Below is a small trained network, with its code and all its weights. Each question gives an input and a class and asks what happens when units are switched off, that is, made to give their printed mean instead of their output.

import numpy as np


def w(rows, s, z=0):
    codes = np.array(rows[::2]) - 128.0
    scale = np.full(codes.shape[1], s)
    scale[-1] = z or s
    return codes * scale


def norm(h):
    return h / np.sqrt((h * h).mean(-1, keepdims=True) + 1e-5)


def f(y):
    return y / 2 * (1 + np.tanh(0.7978845608 * (y + 0.044715 * y**3)))


def log_softmax(a):
    a = a - a.max(-1, keepdims=True)
    return a - np.log(np.exp(a).sum(-1, keepdims=True))


def net(x, mask):
    res = np.array(x, float).reshape(1, 5) / 4 @ E
    u = 0
    for l in range(3):
        y = f(norm(res) @ A[l][:, :-1].T + A[l][:, -1])
        res = res + np.where(mask[u : u + 7], y, B[l][:, -1]) @ B[l][:, :-1]
        u += 7
    return log_softmax(norm(res)[-1] @ U[:, :-1].T + U[:, -1])


A, B = {}, {}
E = w([
[115,121,48],'x0',
[120,241,113],'x1',
[3,65,168],'x2',
[106,203,84],'x3',
[79,211,147],'x4',
],0.0063)
A[0] = w([
[175,66,38,108],'L0N1',
[191,118,211,4],'L0N2',
[63,77,162,97],'L0N3',
[177,20,166,142],'L0N4',
[236,105,236,103],'L0N5',
[228,34,1,130],'L0N6',
[127,155,129,90],'L0N7',
],0.0098,0.002)
B[0] = w([
[153,122,52,183],'L0N1',
[194,120,154,144],'L0N2',
[67,104,132,210],'L0N3',
[121,180,84,214],'L0N4',
[175,91,172,202],'L0N5',
[85,75,8,252],'L0N6',
[107,138,122,135],'L0N7',
],0.018,0.0037)
A[1] = w([
[176,128,114,117],'L1N1',
[109,135,199,188],'L1N2',
[248,45,209,4],'L1N3',
[163,190,124,53],'L1N4',
[118,112,137,64],'L1N5',
[235,95,182,59],'L1N6',
[126,128,130,75],'L1N7',
],0.014,0.0025)
B[1] = w([
[91,114,202,146],'L1N1',
[108,126,69,242],'L1N2',
[245,44,215,252],'L1N3',
[72,109,97,167],'L1N4',
[130,128,127,115],'L1N5',
[254,139,194,218],'L1N6',
[124,130,134,111],'L1N7',
],0.014,0.0034)
A[2] = w([
[201,209,96,106],'L2N1',
[94,165,50,172],'L2N2',
[85,102,173,5],'L2N3',
[160,252,152,125],'L2N4',
[162,66,66,8],'L2N5',
[100,167,186,90],'L2N6',
[68,92,149,156],'L2N7',
],0.014,0.0012)
B[2] = w([
[63,67,175,149],'L2N1',
[197,186,199,254],'L2N2',
[100,55,138,141],'L2N3',
[5,223,86,161],'L2N4',
[189,213,99,168],'L2N5',
[126,64,58,144],'L2N6',
[133,70,174,175],'L2N7',
],0.014,0.0086)
U = w([
[42,55,194,170],'0',
[177,132,178,176],'1',
[146,116,116,91],'2',
[177,187,123,74],'3',
[168,165,138,2],'4',
[241,56,179,123],'5',
[180,117,2,180],'6',
[22,236,142,152],'7',
],0.014,0.0085)

Each question gives the input, the list of numbers given to net, and the class t.
The units are the neurons (one row each of A and B). Each row of codes is followed by its name. A weight is (code - 128) times the scale printed after its matrix; where a second scale follows, it is the last column's (A, B and U).
mask holds one flag per neuron, layer by layer. A switched-off neuron (its flag False) gives its mean, the last column of its row in B, instead of its output. The means were averaged over made-up inputs and are rounded, as every weight is.
A unit's drop is (log p(t) with every unit on - log p(t) with that unit switched off) / (log p(t) with every unit on - log p(t) with every unit switched off).
The circuit of an input: a set's keep is (log p(t) with only the set's units on - log p(t) with every unit switched off) / (log p(t) with every unit on - log p(t) with every unit switched off). Starting from the 12 units with the biggest drops (on a tie, the unit counted first), units are removed one at a time, each time the one whose removal leaves the highest keep (on an exact tie, the one counted first), for as long as the keep stays at least 0.8.
circuit, biggest first: the units of the circuit, biggest drop first
k most important neurons: the k neurons with the biggest drops, biggest first
k most important neurons of layer l: the k neurons of layer l with the biggest drops, biggest first
drop of u: that unit's drop, to one decimal
input [4,-2,-1,3,4], class 7: circuit, biggest first => (L1N3 L0N6)
input [1,-7,-3,-8,0], class 6: circuit, biggest first => (L0N6)
input [-3,4,-1,1,1], class 7: circuit, biggest first => (L0N6 L2N4)
input [2,6,3,-3,4], class 7: circuit, biggest first => (L0N6 L2N4)
input [0,3,-2,6,-4], class 7: circuit, biggest first => (L1N3 L2N1)
input [6,4,4,5,-5], class 3: circuit, biggest first => (L2N2 L1N3)
input [-5,-3,5,6,8], class 0: 2 most important neurons of layer 0 => (L0N4 L0N3)
input [8,3,3,3,2], class 7: circuit, biggest first => (L0N6 L2N4)
input [-5,-2,5,-1,-3], class 0: 2 most important neurons of layer 0 => (L0N3 L0N4)
input [5,4,-8,1,2], class 7: 2 most important neurons => (L1N3 L2N1)
input [-8,8,7,8,-8], class 0: 3 most important neurons => (L0N4 L2N5 L1N6)
input [-1,-5,-5,-8,-4], class 6: 2 most important neurons => (L0N6 L0N4)
input [4,-3,4,5,2], class 0: drop of L0N4 => 0.1
input [-7,3,6,8,-3], class 0: drop of L2N5 => 0.1
input [4,-8,0,-6,3], class 6: drop of L1N1 => 0.0
input [5,-1,1,-3,-2], class 6: most important neuron => (L0N6)
input [-5,-7,-7,5,-3], class 6: 3 most important neurons of layer 0 => (L0N6 L0N4 L0N1)
